[128 105 132 137 120 136]	137

[105 139 135 114 151]	114

[[125 123 148 145 130 127]
 [123 100 123 129 139 111]
 [153 128 125 128 113 130]]	145

[[103 124 152 149 114 121]
 [119 129 146 143 126 118]
 [139 149 135 132 140 146]]	149

[137 157 131 129]	129

[133 123 149 156]	156

[[136 133 146 115 141 129 123]
 [104 118 132 123 136 127 124]]	115

[115 153 137 137  99]	137
---
[[126, 156, 119, 122], [119, 150, 132, 132], [122, 120, 135, 133]] out 150
[[108, 119, 141, 150, 123], [151, 130, 108, 115, 136], [107, 118, 139, 150, 125]] out 108
[[137, 144, 139, 129], [137, 154, 137, 135], [154, 146, 114, 128]] out 154
[[128, 152, 126, 121, 128], [132, 150, 140, 128, 139], [140, 126, 131, 106, 121]] out 140
[[104, 119, 132, 136], [128, 113, 128, 128], [135, 128, 131, 137]] out 113
[[152, 123, 119, 115], [141, 101, 128, 126], [115, 152, 117, 107]] out 101
[[111, 120, 100, 121, 123, 153], [106, 113, 101, 108, 117, 148], [116, 114, 110, 107, 122, 149]] out 108
---
128  103  156  103  114  116
129  119   99  119  153  131
-> 116, 129

135  103  110  138  124 -> 124, 135

113  153  122  142  156 -> 156, 113

103  126  127  122  139  114  135 -> 135, 103

112  127  110  146  126  135  157 -> 157, 112

113  123  151  124  122
130  113  146  129  120
117  129  146  121  124
-> 122, 117
---
array([115, 120, 132,  99]) out 120
array([110, 154, 131, 132, 139, 104]) out 132
array([154, 123, 111, 122, 132]) out 111
array([118, 154, 117, 127, 143, 125, 102]) out 143
array([158, 119, 111, 125, 145, 130, 135]) out 145
array([141, 153, 142, 154, 153]) out 142
array([122, 150, 134, 132]) out 150
array([139, 129, 154, 124, 144, 125]) out 124
---
140,123,122,130,127,122
119,152,124,124,137,122
119,149,128,121,135,132
result: 149

109,110,132,154,146 result: 146

157,133,112,115,121 result: 133

139,123,116,129,126,120
131,125,134,121,115,130
135,141,113,131,153,123
result: 141

127,110,112,133,114,111,111
139,133,133,116,125,132,152
result: 139

113,143,126,107,137,105,119 result: 137

126,147,139,154 result: 147

113,154,132,137 result: 137
---
Q: [106 155 148 137 135]
A: 155

Q:
[[119 120 132 140 127 131]
 [145 114 108 107 117 109]
 [153 124 129 106 131 122]]
A: 124

Q: [130 130 152 127 126 125 127]
A: 130

Q:
[[133 134 115 123 134 128]
 [134 126 113 125 136 128]
 [133 101 133 130 115 137]]
A: 101

Q:
[[112 146 135 103]
 [118 130 124 105]]
A: 130

Q:
[[121 157 133 103 127 136 146]
 [120 102 137 151 124 126 130]
 [124 146 122 122 133 129 128]]
A: 146
---
[[140 107 108 101 100 142]
 [141 118 111 111 109 141]
 [129 138 146 126 136 129]] Out: 146, 142

[118 132 122 146 148 101] Out: 148, 146

[[132 105 113 131]
 [140 138 136 134]
 [105 141 132 105]] Out: 141, 140

[142 152 110 144 121] Out: 152, 144

[128 139 154 130 126 129 127] Out: 154, 139

[123 135 155 117 109] Out: 155, 135

[118 136 139 151 111] Out: 151, 139

[111 116 155 145 151 129 128] Out: 155, 151
---
[[152 151 102 115]
 [140 139 120 119]
 [123 120 129 134]] yields 119

[[123 131 132 131 134]
 [105 147 135 142 152]] yields 105

[154 136 145 133 121 115] yields 136

[[128 129 129 128 128 139 129]
 [128 128 130 127 128 148 135]
 [128 127 126 128 128 103 124]] yields 126

[108 150 128 129 148 148 147] yields 128

[128 127 101 100  99] yields 128
---
[123 115 157 140 120 138] ==> 157

[[123 127 106 122]
 [140 146 120 144]] ==> 140

[[158 145 146 153 135]
 [115 156 114 121 100]] ==> 156

[[150 153 105 112]
 [131 122 135 127]] ==> 131

[[106 125 142 137 136]
 [132 119 122 131 135]
 [135 122 118 116 114]] ==> 122

[157 120  99 129 131] ==> 120

[113 147 131 155 150 128] ==> 131

[141 106 124 115 112 131] ==> 124

[[142 123 120 119 135 148 102]
 [125 123 120 120 135 145 117]] ==> 120

[131 145 146 100] ==> 131
---
[[108 134 136 122 121 143 158]
 [137 112 145 158 121 128 119]
 [124 101 126 128  98 140 115]] Answer: 126

[[133 131 120 140 126]
 [124 125 133 106 124]
 [126 141 135  99 132]] Answer: 135

[[120 120 123 149]
 [136 105 107 135]
 [121 131 134 113]] Answer: 134

[[134 120 120 121 134]
 [142 145 146 151 119]
 [128 122 134 130 115]] Answer: 134

[[152 138 119 147 133 132 134]
 [140 135 141 145 101 130 117]
 [135 141 122 140 117 113 141]] Answer: 122

[[126 126 129 114 132]
 [130 116 117 139 123]
 [119 149 153 128 139]] Answer: 153

[[114 143 130 140 127 122]
 [138 107 124 112 136 137]
 [124 128 125 131 127 121]] Answer: 125

[[138 141 130 122 124 149]
 [144 136 135 112 115 147]
 [129 105 116 117 146 131]] Answer: 116

[[100 118 124 128 132]
 [122 126 124 115 128]
 [116 129 126 123 125]] Answer: 126

[[139 126 122 122 117]
 [136 143 133 117 153]
 [120 143 117 117 120]] Answer: 117
---
[152 114 126 105 141 138 135] --> 141

[[137 106 108 119 137 135 125]
 [118 104 135 106 111 124 130]] --> 111

[[123 129 136 110 135 158 113]
 [122 130 136 109 135 158 116]] --> 135

[107 115 124 143 130 110 135] --> 130

[[138 147 108 127 128]
 [116 108 149 130 127]
 [116 129 128 143 133]] --> 128

[115 104 128 128] --> 104
---
[140 152 119 113 119] | 119

[[152 141 118 122]
 [131 122 100 141]] | 118

[[138 135 111 143]
 [131 129 115 150]] | 111

[127 128 132 151] | 132

[101 119 151 137] | 151

[[151 127 123 130 133 137 131]
 [130 137 122 129 127 117 140]] | 123
---
104  146  121  110  117 | 104
158  114  106  112  113 | 158
134  145  154  128  137 | 134
132  132  122  148  103 | 132
133  119  153  121  115 | 133
104  144  127  150  158 | 104
---
[150, 101, 154, 115] yields 154

[[131, 130, 102, 120, 111, 132],
 [152, 134, 128, 126, 131, 119]] yields 128

[[112, 107, 139, 107, 115],
 [100, 120, 110, 132, 124]] yields 110

[[111, 128, 135, 125, 122, 104, 123],
 [128, 148, 141, 144, 121, 145, 155]] yields 141

[[130, 126, 124, 135, 133],
 [119, 134, 143, 101, 110]] yields 143

[[130, 116, 113, 144, 143, 142],
 [119, 132, 101, 134, 140, 111]] yields 101

[[149, 108, 122, 121, 130],
 [118, 132, 146, 149, 151],
 [126, 114, 122, 121, 106]] yields 122
---
[107 113 132 146 127] | 113
[125 123  98 120 116] | 123
[131 125 117 120 102] | 125
[105 134 123 148 125] | 134
[123 154 117 105 140] | 154
[101 144 112 122 128] | 144
[101 100 153 112 141] | 100
[102 123 138 133 143] | 123
[102  98 117 114 135] | 98
[129 129 143 115 157] | 129
---
[134, 150, 149, 112] → 149
[129, 139, 105, 141, 132] → 105
[118, 138, 107, 135, 106] → 107
[135, 122, 127, 149, 124, 130] → 127
[142, 117, 131, 118, 101, 136] → 131
[157, 110, 146, 151] → 146
[135, 140, 155, 128, 147] → 155
[124, 143, 150, 125, 120, 135] → 150
